Here is a tiny trained network, its code and every weight. The questions are about switching its units off for an input and a class, where a switched-off unit gives its printed mean instead of its output.

import numpy as np


def w(rows, s, z=0):
    codes = np.array(rows[::2]) - 128.0
    scale = np.full(codes.shape[1], s)
    scale[-1] = z or s
    return codes * scale


def f(y):
    return np.maximum(y, 0)


def log_softmax(a):
    a = a - a.max(-1, keepdims=True)
    return a - np.log(np.exp(a).sum(-1, keepdims=True))


def net(x, mask):
    res = np.array(x, float).reshape(1, 4) / 4 @ E
    y = f(res @ A[0][:, :-1].T + A[0][:, -1])
    res = res + np.where(mask, y, B[0][:, -1]) @ B[0][:, :-1]
    return log_softmax(res[-1] @ U[:, :-1].T + U[:, -1])


A, B = {}, {}
E = w([
[98,112,56,123,7,83,152,70,214],'x0',
[129,134,157,224,118,214,154,94,154],'x1',
[165,3,107,151,58,188,116,218,124],'x2',
[250,198,210,176,107,104,49,169,223],'x3',
],0.0061)
A[0] = w([
[176,197,187,125,147,59,43,163,153,149],'N1',
[116,103,74,69,85,88,155,129,122,248],'N2',
[83,51,79,98,116,180,186,158,80,171],'N3',
[93,157,90,68,151,55,117,104,98,188],'N4',
[140,86,130,52,150,89,107,192,82,251],'N5',
[135,135,105,179,68,104,159,91,204,185],'N6',
[178,217,205,126,173,80,55,142,142,202],'N7',
[90,95,108,116,193,206,175,131,30,106],'N8',
[138,237,187,156,190,115,105,85,136,149],'N9',
[157,88,139,185,54,191,144,172,168,225],'N10',
[160,97,180,228,130,244,116,145,152,146],'N11',
[76,143,110,106,163,116,160,88,80,173],'N12',
[199,89,155,100,149,155,52,253,86,155],'N13',
],0.0054,0.0028)
B[0] = w([
[44,78,84,131,156,28,104,35,151,234],'N1',
[125,108,80,92,102,76,148,113,200,241],'N2',
[75,43,23,129,120,97,111,85,142,250],'N3',
[172,154,151,90,131,119,182,154,188,210],'N4',
[98,67,77,148,137,67,112,85,214,238],'N5',
[113,26,30,158,102,99,86,98,203,223],'N6',
[48,114,129,157,178,18,95,36,159,254],'N7',
[109,133,91,47,71,139,234,167,162,218],'N8',
[62,137,168,185,211,79,102,64,90,220],'N9',
[165,117,132,206,117,144,71,164,193,253],'N10',
[203,207,215,202,134,208,168,232,133,229],'N11',
[114,158,137,95,125,113,195,134,151,201],'N12',
[102,45,92,254,185,105,12,85,129,242],'N13',
],0.0058,0.0049)
U = w([
[122,150,151,120,128,192,161,159,39,102],'0',
[179,178,161,71,51,146,109,182,1,37],'1',
[232,133,152,164,98,182,89,224,147,159],'2',
[125,133,111,55,94,109,186,133,154,144],'3',
[134,216,204,134,171,128,142,126,97,116],'4',
[229,196,203,32,51,155,67,176,23,3],'5',
[89,92,108,148,136,90,59,77,131,132],'6',
],0.0092,0.0069)

Each question gives the input, the list of numbers given to net, and the class t.
The units are the neurons (one row each of A and B). Each row of codes is followed by its name. A weight is (code - 128) times the scale printed after its matrix; where a second scale follows, it is the last column's (A, B and U).
mask holds one flag per neuron, in row order. A switched-off neuron (its flag False) gives its mean, the last column of its row in B, instead of its output. The means were averaged over made-up inputs and are rounded, as every weight is.
A unit's drop is (log p(t) with every unit on - log p(t) with that unit switched off) / (log p(t) with every unit on - log p(t) with every unit switched off).
The circuit of an input: a set's keep is (log p(t) with only the set's units on - log p(t) with every unit switched off) / (log p(t) with every unit on - log p(t) with every unit switched off). Starting from the 12 units with the biggest drops (on a tie, the unit counted first), units are removed one at a time, each time the one whose removal leaves the highest keep (on an exact tie, the one counted first), for as long as the keep stays at least 0.8.
circuit, biggest first: the units of the circuit, biggest drop first
most important unit: the unit with the biggest drop
top k neurons: the k neurons with the biggest drops, biggest first
drop when u is switched off: that unit's drop, to one decimal
input [3,2,-5,-4], class 3: most important unit => N13
input [7,6,1,6], class 2: circuit, biggest first => [N11 N10]
input [1,2,5,-4], class 3: circuit, biggest first => [N13 N8]
input [3,-1,3,-5], class 3: circuit, biggest first => [N13 N7 N9]
input [8,5,-6,-2], class 3: circuit, biggest first => [N13 N7]
input [-3,-5,6,6], class 6: top 2 neurons => [N13 N1]
input [-2,8,-1,6], class 4: circuit, biggest first => [N11 N9 N7]
input [-7,8,8,-5], class 2: top 2 neurons => [N11 N10]
input [-2,6,-1,5], class 4: top 2 neurons => [N11 N3]
input [-5,2,-6,-2], class 4: drop when N3 is switched off => 0.2
input [-4,5,-6,-5], class 0: drop when N1 is switched off => 0.1
input [-6,8,-3,-1], class 4: drop when N9 is switched off => 0.1
